Each row has a class, written after it.
[  -6  280  -32  148   61  272  109   68  293 -306 -350  301  -95  -68
   65  190  148 -342  -27  235  118  185 -221   31   -6   13  -29   63
 -197  119  339  -21  -30  110  132  183 -389 -313 -249 -125 -132   84] -> Q176
[  33   94 -114  -63    2   84 -117   50  178  122 -119  -40  -33  -45
  122   20  115 -108   -2   46 -139  -72 -117   49  -56  -39  181 -119
  164  -35   87  124  -23  -30 -114   42   45 -132  111   -4  -30  -64] -> Q936
[ 121 -133  -97  -63   56   31   -2  -36  138  -58  -42   45  -36  -91
   16   92  -35   91    3  -53   77   17 -177  130   41  -31  126  -45
  -39  130   13   14 -100   -1   43   94   96   25  -36   45  -19   89] -> Q66
[ 115  -37 -288  -71  128   86  103 -181 -321  144   87  -99  174 -184
  -72  -30  192 -160   99 -174  -56  -77   24 -175  -85  -25  108 -183
   71  -12   90   80  131 -299  -25 -145  307   14 -198 -146  230 -147] -> Q66
[-129 -127  -40   73 -290 -135   88  126   26  328  -26  -26  -29  -17
 -165   21 -140  -15   60  107  -25  118 -221  175 -440  -60  140  -10
   39  -83  -48  -36  246  274  -12   35   49  -38 -274 -234  -11 -177] -> Q642
[-435   55  164  -30 -220 -134   36   15 -395  208 -101 -222 -146  194
  142 -386  261  369  -46  -64  -99  224 -108    4 -346  -85  368 -339
  448 -170  -35  215   53  -50   83  166   83 -258  -95 -354  -56  -50] -> Q306
[  90  147 -103 -139  205  155 -144  104  149  135 -116  -25   -8  -16
   73   50   -6 -327    3   10  -41 -162  -35   53   86   41  143 -135
  -69 -174  222  -59   81  -22 -142   67   63  -12   58  162  -10  -81] -> Q936
[ -57   -4   56  -14  108  -69  -94   55  -95    1   85   73   44  -92
   69   18 -195 -150  -37  -16   19   22   79  304   18  126 -169   67
 -106    8  266 -109   41  126  -89   98 -180   10  -66   49    6  101] -> Q176
[ 136 -104  131 -196 -169  -12  -71   95  207 -189 -246   49   30  -44
    0   92 -108    0    4   64   38   12 -254   39  -88  -43  237  -46
   33  -66   42  -39  117  310  129  203   17  -99 -134 -202 -128   37] -> Q642
[  24  -67 -101   -4   37   29  -40  -11   89   73    9   33 -122  -70
  -40   64   65   92 -129   24   30   53 -131  179   89 -106   82  -30
  -88  148   67   28 -157  -55  -33   95  107  -47  -25   18   25  108] -> Q176
[ -64 -107  -27   96  210   -8 -202  165 -100   91  214  -32 -244    8
  185 -127  220  -44  -67  163 -205  -66   14 -125 -197  -78   58   48
  360 -117  -55  -72 -256 -177 -363  -18 -184  -19   -9   90  -16   85] -> Q934
[  86 -105  -93   23   82   -1  -35  -16   92   53  -78    8  -85  -39
   45   67   22   10 -102    9   69   23  -99  357   67  -62   94  -73
  -79   21   71   38  -65  -28  -91  141   80  -97   20   35   10  122] -> Q655
[ 164 -167  280  -48 -286 -381  196  -44  -21  166  -46  -43   58  475
   73 -119 -143  340   42  -46 -157  151  -59  534 -222 -163 -135  189
  446  -34 -528 -244 -147   10  -42  -74  -15  -11  245 -227 -238  -24] -> Q655
[  82   53  -19  -77   19   70  -59   68  139   77  -51  -46   28  -51
   19   32  -57 -189   56   -9  -35 -141   -6    8   47  -56   87  -55
   53 -110   80   55    8  -37  -85   17   50   12   76   84   14  -73] -> Q756
[  57  -59  -85  -19  -33   29  -45  -65   51   72  -53   25  -72   10
   31   65   11   51  -62  -50  103   51 -154  132   26  -57   90  -47
  -51  101   35    5  -97  -24  -63  116   54  -75   10   94  -21   29] -> Q176
[ 179  -55  -53   -2  103  102 -142   99  169   61  -20  158   12  -16
    4  135 -130 -226  -59  -64   56  -20   30  159   52   49  -12  -27
  -74   -9  213  -57  163   -2   52   75   18  -53   55   -2   -1   43] -> Q642
[ 115  -34  -72  -13   83   -1  -13 -103   41   22  -45    4  -61  -40
   57   77  -24   -4  -85  -47   49   14  -72  193   56  -94  121  -56
 -124   71  156   28  -83  -96  -14  170   18  -23  -27  -15   34   40] -> Q592
[-247   93  -17  202 -189 -154  386 -141    4  123 -446  153  112   89
 -337 -129  454   44  -63  -20  163  234  126 -364 -191 -126 -389  162
 -272  357 -136 -177   25   85 -165 -115   63  -14  -76  -16  159  -96] -> Q655
[-221   37  164 -150 -192 -203  -87   70 -355   40  152 -271  -73   33
   26 -213   72  178 -152  -34 -119  -93 -161  -45   76   27  214 -137
   35  -56 -188   98 -145   -4  -77   69  253   89  -34  154  -24   39] -> Q671
[  62  -46  -68   -5  117   44 -106  -28   87   16  -91   28  -95  -83
   81   82   31  -28  -15   -2   55   69 -133  230   43  -80   44  -89
    5  217   47  -17 -133 -116  -57  110   98  -16  -13   63   16  138] -> Q66
[ 143  255  123  153  -12  107  222   94  472 -134 -302  198   95 -104
 -170  130 -106 -270  220  -52 -121    8  -57  174   44  -97 -131    0
  -99  196  148 -127  106  151  325   92  105  -12  -47 -282   29   45] -> Q636
[ -20   75   -9  -92  -60   21 -104  115  100  158   20  -63  -84   -4
   52  -22   58 -106  -79  -43  -84  -79   -7   52    4  -36   59   37
  113   15  104   32   44   66  -97   42    6  -74   13   64  -45    0] -> Q636
[  58   -5  -70   10  -16   67  -21   -5   76  -25  -54   58 -145   -2
  -34   56    1    9 -103   -8   61   41 -130  194  105  -54   61  -37
 -140  136   96    7  -99  -15  -55   98   57  -51  -54  159  -12   95] -> Q636
[-115  -59  118    3 -146 -138  -24  -97   94  271  114 -122   30   78
  -92   85 -312  133  115  -64  243  -45   32  179 -338    1   61  112
 -138   31 -180  240   -1  129  -71  -79 -102   68   82   -4 -183 -298] -> Q934
[  23  -44  -13  -36   30   86 -210  138  175   59 -148   61  -46  -96
  109  106 -100 -193   35  -54   31   10 -100  117  109    5   -8  -79
   43   69  213  -35   64   47   13  131  107   18    8   99   33  131] -> Q756
[ 141 -133  -28   -2   14  -35   30  -81  141  -66  -79  120  -79  -37
  -16   77  -46   93  -35 -117  167   98 -109  190   71  -77   38  -29
 -136  190  101  -31  -91  -40   14  100   14  -45  -19  -14  -26  145] -> Q306
[ 102  167   66  -87   59   -1   64   99   30   33  103  -75    6  -10
  126  -29 -202  -68  218  -33 -156 -128   53   96   46  -29  164   21
   98  -76  -33   35   63  -61  155   -7  -22   42  171 -135  -20 -149] -> Q636
[ 180  -25   18   78 -132  -89  112   43 -102 -327   38   -4  342 -302
 -130  -51 -213   10  343    1  -71   59  260  118  218   -2 -283   30
  157  355  120 -157  124  -66  182   60   28  106   31 -199   46   38] -> Q66
[  96 -206  -73   35  127 -209  -13 -144  -92  117  305 -164  -49 -166
 -135   -4  157  307 -216  -70  -43  166  185   24  -68  -67  109  255
  197  242 -120  238 -202 -113 -181 -108  172   78   49 -117  -72   15] -> Q671
[  86  -79  -40    8    2  -23  -23   21   72  -17  -46    2 -121  -79
  -24   38  -24   18  -55  -11   32   94 -113  251   35 -122   46  -53
    4  184  108   16  -85  -43  -60  104   61  -54 -106   -4   -9  131] -> Q756
[ 379  -63  -20   27 -231  -21  -59  225  262    4 -319  162   32  140
  283   78 -214 -279  386   17  -73  173 -446  479  -95   52   44   -8
  514  277  -98 -208  -74  -10  171  164   52  -94   29 -273 -130  120] -> Q655
[  29   13 -116  -14   -5  102    2  -29   43  -58 -104   90  -94  -29
   -9   88  -23   69 -135   16   35   76  -39  260  125  -38   49  -49
 -140  121  161   35  -94   10   47  152    1  -84 -143   45   23  105] -> Q934
[-124  163  262  118   34  180 -154  399  209 -101   19   98  -59 -142
 -120  201 -316 -309   49   72   -5   -6  -99  137  155   39   71 -184
 -195   91  261   18 -211  235   72   68  -95  -60   89 -146   -4  157] -> Q176
[  91   40  -19    1  106   97 -127  147  139   32    5   18  -31  -61
   69  137 -115 -238   75  -11  -21  -56   -6   53  -87   74   70  -33
   66  -39   99  -32  106   53  -61  -16   38  -84  -20    6  -10  -30] -> Q934
[  -1  -94  -45  196  289  -91  124  -15 -323 -180  248 -160  -31 -275
  173  -30   16  294 -271  -42 -136 -231  184  228   40   11 -120  116
 -157  133 -126  -90 -180  -75  122  119  -95  117   38   96  -32   58] -> Q306
[  10   90   -1   -2  167   -6 -134    9  144   59   83  -16  -57  -29
   50   60    0 -156 -126  -94   42   -9   77   28   73   -8   31  -44
  -93   13  231   65   71  -36 -116   44  -34  -49  112   63  -26   24] -> Q592
[  62 -114  -90   15   99   35  -33  -34   80   14  -35   29  -53  -89
  -13   77   13   -6  -93  -43  140   51 -115  174  -76  -43   93 -109
  -94  257  147  -17 -171  -37  -55  134   58  -45 -139   10   20  188] -> Q592
[  15   40  161 -286  -62   67  190   36  318 -224 -238  -16   93   -7
  -24 -109  -67  256   -2  -74   66 -121   19 -110  132  -13  270   78
   73 -215  354   73   -4  135  347  295 -196  -92   16 -180 -122 -164] -> Q176
[  96 -225 -341  140  340  273 -193  -63  -69  373 -282  342   24   95
  130  352 -133 -361 -134  -74   88  202 -300  490    3   60 -184  -71
 -189  462  245 -581  -77 -251   41   79  178   54 -488  -30  126  344] -> Q306
[ -69  -94   -7   22  -43   -1  -14  137  245  -49 -241 -152    9 -134
 -104 -107  314   93  -54  304   17   56 -137  167  -55 -100  267 -168
  270 -284   44  211   56  276 -211   96  -10 -335 -111 -357 -164   88] -> Q655
[  43   23   20 -133   30   96  -95  122   87   92   52  -50  -14  -29
  -72   36   12 -149   28    8  -41 -137   23  -99   11   -4  109  -23
  102  -40  116  102 -107  -74  -66  -47   92   76   90  137  -56  -37] -> Q671
[-126  113  -30  -68 -161 -208  184   20 -571  319  147 -164  179 -268
 -340 -113 -148 -146  -34 -251 -151  -33  165  107  161  176  200  219
 -267  -31  324 -130  185  175 -181   75  458  113 -407   28  197 -397] -> Q671
[-101  103   77  135   53 -117   48 -122 -166   83   13    0  -39 -129
   28  -89   48   96 -127 -263  -75  143  174   -2   28   17  -39  -28
   28  -27  203  113  158   33   40  -22   98  -62    5 -235  219  -92] -> Q176
[  65 -350   39  123 -247 -248  263 -169   75 -342   82  206   99  -60
 -138  188 -284  544  134  -70  195  356 -153  242   27  -43 -162  329
 -185  406  -71  142   24  142  368  -37 -164    3   10 -303 -292   -7] -> Q756
[-120 -178   52  -70 -157 -167   72  -62 -380 -202  382 -107  -25  -20
 -131 -195 -125  483   11 -208  -29   34   11   71   84   39   43   16
   39   64   50  201  -74   67  197  -68 -106   11 -162 -220 -113  -57] -> Q934
[  81  -59  -62    2  -40   49   23  -18   97  -37  -21   82  -84  -25
  -28   44  -31   84  -96    7   62   27 -132  173   88  -44   62  -12
  -84  128  107  -27 -168    0   12  137  -15  -57  -97   60   -8  115] -> Q176
[  18 -384   57  224 -185 -132  -22    7 -392 -141  345   12  211  -62
 -221    8 -255   84  298 -418   35  174 -171 -242 -387  117  -78 -167
  222  539   31 -155   69  -65   81 -151  227   18 -190 -239  -12   84] -> Q636
[ -34   -6  -79  -79  -65  147  -35  155  124   29  -24   54   11  -31
  -24   55  -72 -126  -77  -41   43    1  -19   24   65   38    6  -23
   25    8  275  -29   77   34   93   65  -40  -80  -90   63    7   53] -> Q756
[ 154 -117  -78   15   56   19  -50  -21  139   24 -111   56  -86  -74
   71   96   13  -37   -5  -27   67   48 -119  218  -16 -134   30  -95
   21  170   80  -42  -89 -121  -24  117   35  -44    7  -42    4  154] -> Q306
[ 115  -97  -96   58  142    6   16  -42  109    8  -75   77  -34  -69
  -43  101   16 -100 -149  -76  120   80  -79  149  -34  -75  -16  -52
 -189  191  151 -125    2  -85  -63  166   90    7 -110   54   78  203] -> Q636
[  10  111   34  -38 -181    1 -171    2   43  195   37  -53  -51  106
  356   33 -122  -34  145  112 -117  -75  -52  162  145 -156   86   -6
  177 -221 -202   11  -75 -197  -30   99 -118   26  432  134  -60 -125] -> Q936
[ 112 -130  -90   15   26   25  -66  -83   30    8 -112  105  -57  -63
   13  112  -10  -10 -154  -82  103   88 -140  246  -29  -56   43  -79
 -125  225  110    2  -62  -49   25  165   91  -59 -108   29   26  140] -> Q642
[-124 -214  130   53 -354  -74   46 -143 -336 -270  357   26  -62  -13
 -392    9 -146  229  -16 -146   81  153 -188 -575  -97  -75   79  168
 -133   95    8  -58  -84   20   34 -153   64  185 -397   60  -63 -199] -> Q756
[ 230  245 -254 -100  483   -6  201 -251  -85   62   92  -43   11  170
  -75   46  184 -409 -361 -309  109   25   70    5   92   -4  -48  -30
 -495  -70  108 -167  287 -203  -37   99   43   55 -177  253  -56   -3] -> Q642
[ 214  151   50   63  -96   66  -96   66   54   78  125   10  -18 -178
  -71  232 -381 -341  243  -51 -179   35  -67  268  127  -63  242  -59
   55 -114  338  135   94  -23  -93  -87  109  -29   15 -185  -63 -303] -> Q936
[   4  -68  241  -41 -238  -40 -190  212  188 -276  107  -85   -3   57
   41   -3 -235  186  183  193  -86  -90 -118 -174  173    4  288  -42
  218 -243 -144  122  -92   92   -4  118  -78  -40  225   -6 -208  -17] -> Q934
[-107 -310  142  -42  -31 -147 -111  201 -243   81  228 -106  -10   45
  209  -99  -76  145  140  -89 -173 -122 -219 -139 -317   27  135  -51
  363   47 -251  -71 -175  -69   80   10   44  109   78  -38 -115   53] -> Q642
[  51   59  -42  -43  -34  118 -208   86  153   19  -39   26  -36  -94
  106  118    2 -242  -35   -8   61  -68  -62   29  143  -27   68  -27
  -11  -13  196   31  111   11  -52   66   29  -55   49  105  -68   -7] -> Q655
[-241  103   46   39  201 -130  -49  108 -358  331  253 -279 -191  -63
    7 -196  218 -114 -184   92 -130  -80  145   72   43   -1   89   -7
  -29 -292  -49    4 -106 -142 -303    3  240   78  -56  164  142  -34] -> Q592
[ 197  100 -165   76   -4  155   -5   68  209 -141  248 -113   78 -298
  238  165 -174 -168  278  -58  -43  -53   -9   12  199   48  -49  157
  333  138   38   80   -5  -88  315  -19 -177   31  154  -15 -151  -84] -> Q176
[ 359   77  209   12  153 -112   11   12  393 -134 -152   98  208 -110
  -33   75    0 -331  217  -40   88    5    5  153 -262 -225  -82  -22
  182  136  194   37  298 -137 -110 -166  -65  -64  155 -492 -319 -160] -> Q636
[ 170  -39 -146   25  120   50   -3    5  112   78  -93   57  -90  -10
   25  107   27  -96 -109  -25  119   76 -104  336  -45  -32    4 -123
 -147  128   51  -66  -54  -83  -54  112   83  -89   49   62   26  129] -> Q936
[  95  101  -53 -113   20   96  -52  102  258   27  -87  -97  120  -66
  -35   26   72 -206  116   55  -40 -131  -11 -250  -82   54  111  -42
  134   24   18   12   68    5  -61  -61   96  -46   10   -9  -61  -69] -> Q936
[  92  179   43   -9  338  283  206  106  476  -64 -355  101  221  114
 -283   48  391 -506 -201  268   37  -96  -32   65 -899  -86 -200 -290
  179  -64 -124 -137 -104  -19 -184 -237   40 -171  -95 -131  -58  193] -> Q636
[  67  -62 -113   14   -2  -34   37  -44   57   59  -62   72  -85  -61
  -70   51    9   61 -122  -89   79  131  -52  250   46  -89   34   -6
 -131  160  119  -40  -28  -37    1  151  136  -32 -130  -37   88   73] -> Q934
[ 188   68  -92  154  394 -145  -92  -17 -103  146 -125 -308   37 -267
  281  -46  -52 -251   11   42 -181 -260  161  592  157  -29 -204 -234
   -9 -136    4   18   -9  -92 -249  251   10   96  236   77  262  105] -> Q176
[-107 -113  272    6 -372 -165   45 -133 -128  -20  -61 -112   96  175
  -44 -146  199  275  -10   57   12   -1  -25 -323 -160 -102   -6   28
  237 -116 -404  155 -281   40  -53  -38   47   76   96  -76  -90   -5] -> Q592
[ 245 -196   -3   -2  -77 -111   47  -84   66 -175  283  229   68 -223
 -303   60 -161 -135  132 -284  111  123 -145  -12   70  -19   -7  182
 -131  313  372 -120  147  -97  155  -22  166   80 -417 -191  -79    9] -> Q642
[ 118   19   30    7  228  -18 -139  152  105   87 -113 -102   71 -177
  126   90  -93 -302  137   -2  -45  -71   71   93 -104   62   33 -204
   29  -77  104  102  116   18  -58  101  107   50  239 -106  106   55] -> Q936
[-170   32    0   31   88   11 -110   49  -34  172  127  -62   30   17
   16 -105  177  103  -67  181 -145  -80    1  -55 -198  -50  129  -81
  179    6 -442  219 -289   -2 -130 -219   31   36  209  -87  -71    8] -> Q642
[ -10  112 -228  -19  312  286 -127  193  601   14 -242   64 -119 -116
  141  115   14 -158   36  281   28 -155 -271  -51 -153  -91  258 -272
  -29  -73  210   54   94   62   35   48 -292 -150   58 -167   18  -27] -> Q176
[  98 -163 -242 -296  -67  160   64  -94  592   19 -417  356  151  119
 -141  172   65 -123   11   87  438  191 -356  129 -164 -210 -112   25
 -160  384   93 -335  -75   52  -66   27 -138  -33 -218  123 -171  245] -> Q756
[ 104   36   85  -14    2  -48  163   -5   55 -116 -142  -85  107  -15
   31  -39  129  -62   74   64   -7  -92   18 -267 -187  -19  -12  -50
   87  -85 -268   61   49  -21  106  -27   42   57   48  -52  -21  -17] -> Q642
[ 123 -272   43 -208  -42 -202  258  -64   83  308 -173   70  286  112
 -454  -43    1 -191   26 -260   60  164   37  198 -251 -171 -265   95
  126  180  202 -230 -169   64 -282  -96  110  202 -259 -164  -10  103] -> Q756
[ 166 -102  -51   80  107   54  -46  -10  169 -118  -35  103  -75  -61
   45  164  -69  -74  -67  -49  133   60 -172  263   15  -63   63  -66
 -124  171   92  -83  -77  -43    0  141   24  -77  -21   33  -43  179] -> Q655
[ 224 -232  -41  -57  -20  -23  210  101 -312   52  122  151  197  -19
 -200  160 -349 -243  122 -155  -93   27  234  122 -280  122 -293  132
  -41   73  231 -409  175  143   57  -66    4  153 -273  -48  125   61] -> Q306
[-184  248  -39  -17  221   62  119  132   41   36    8   -5 -110   41
  -90 -148 -123 -145  -10 -124 -120  -10   -6  194   59  235  155 -261
 -170 -165  290    4   49  115   32  147   65 -103 -142  157  247   97] -> Q66
[  39  -19    7  183  436 -189   88 -145 -220  279  -24 -147   -2 -120
   25  -54  240 -160 -229 -164  213   75  243  585 -176 -119 -328 -166
 -202   21  -84 -100  108 -185 -145   76  147   -8   89 -125  170  220] -> Q671
[ 113  -64  -95   10  -21    3   -9  -89   15   54  -13   46  -98   21
   13   53  -55   51  -73  -96   68   35  -81  213   77  -48   77  -39
 -106  104   50  -50  -65  -96  -18  119   73  -55  -41   84   30   66] -> Q306
[  40   57 -429   10  120  143  168 -103 -159  171  -74  -78  261 -144
  -50   57   97 -171 -124  -85 -325 -107   97  156  225   47 -123  -48
  -12 -147   84   -1   48  -73   85   58  258   68  -37   89  313  -29] -> Q756
[ 151 -143  -95   -4   38    7   35   28   57  -74   -1    8  -54  -62
   -6   23    2   87  -15  -38   40  -30  -68  111   -5  -40   98  -82
  -11  184   26   11  -90  -38    1   45   62  -63  -19  -23   33  132] -> Q655
[ 312 -185   98   30   -9 -126  -23    7  529 -249 -185   64  154 -183
    6  177  -39   15  102   78  210   64  -79  235  -24 -166  -91   11
   68  280  132   41  218  -16  103   86 -119 -148   25 -436 -324  192] -> Q306
[ 204  -21  -23  -28   25 -265   19 -161 -122  -53  185 -175  114 -106
  115 -102  -21   23  105 -143   49  -18   80   -9  147  -65   49   47
   30  -71  -88  -12  219 -238   -9  163   88  119  206   18   -7  -85] -> Q671
[ 283    1 -121  -16 -180   48  161  159  404  -49  -45  -69  -57  -56
 -184  123  -38 -118 -103  172  -44  -37 -111   79 -184 -147  146  -75
   73   18   92   39  -22   81   16   97  -64 -110 -104 -161   22   27] -> Q592
[-208   86  171   48  -28 -101    6 -156  -49  285   32  -42 -252  357
  -26  -80   48  236 -167  -93  173  192  103  -53 -137  -37  275   23
 -150 -240 -262  134   14  131 -207  -38  -50 -248  135  -45   41 -108] -> Q655
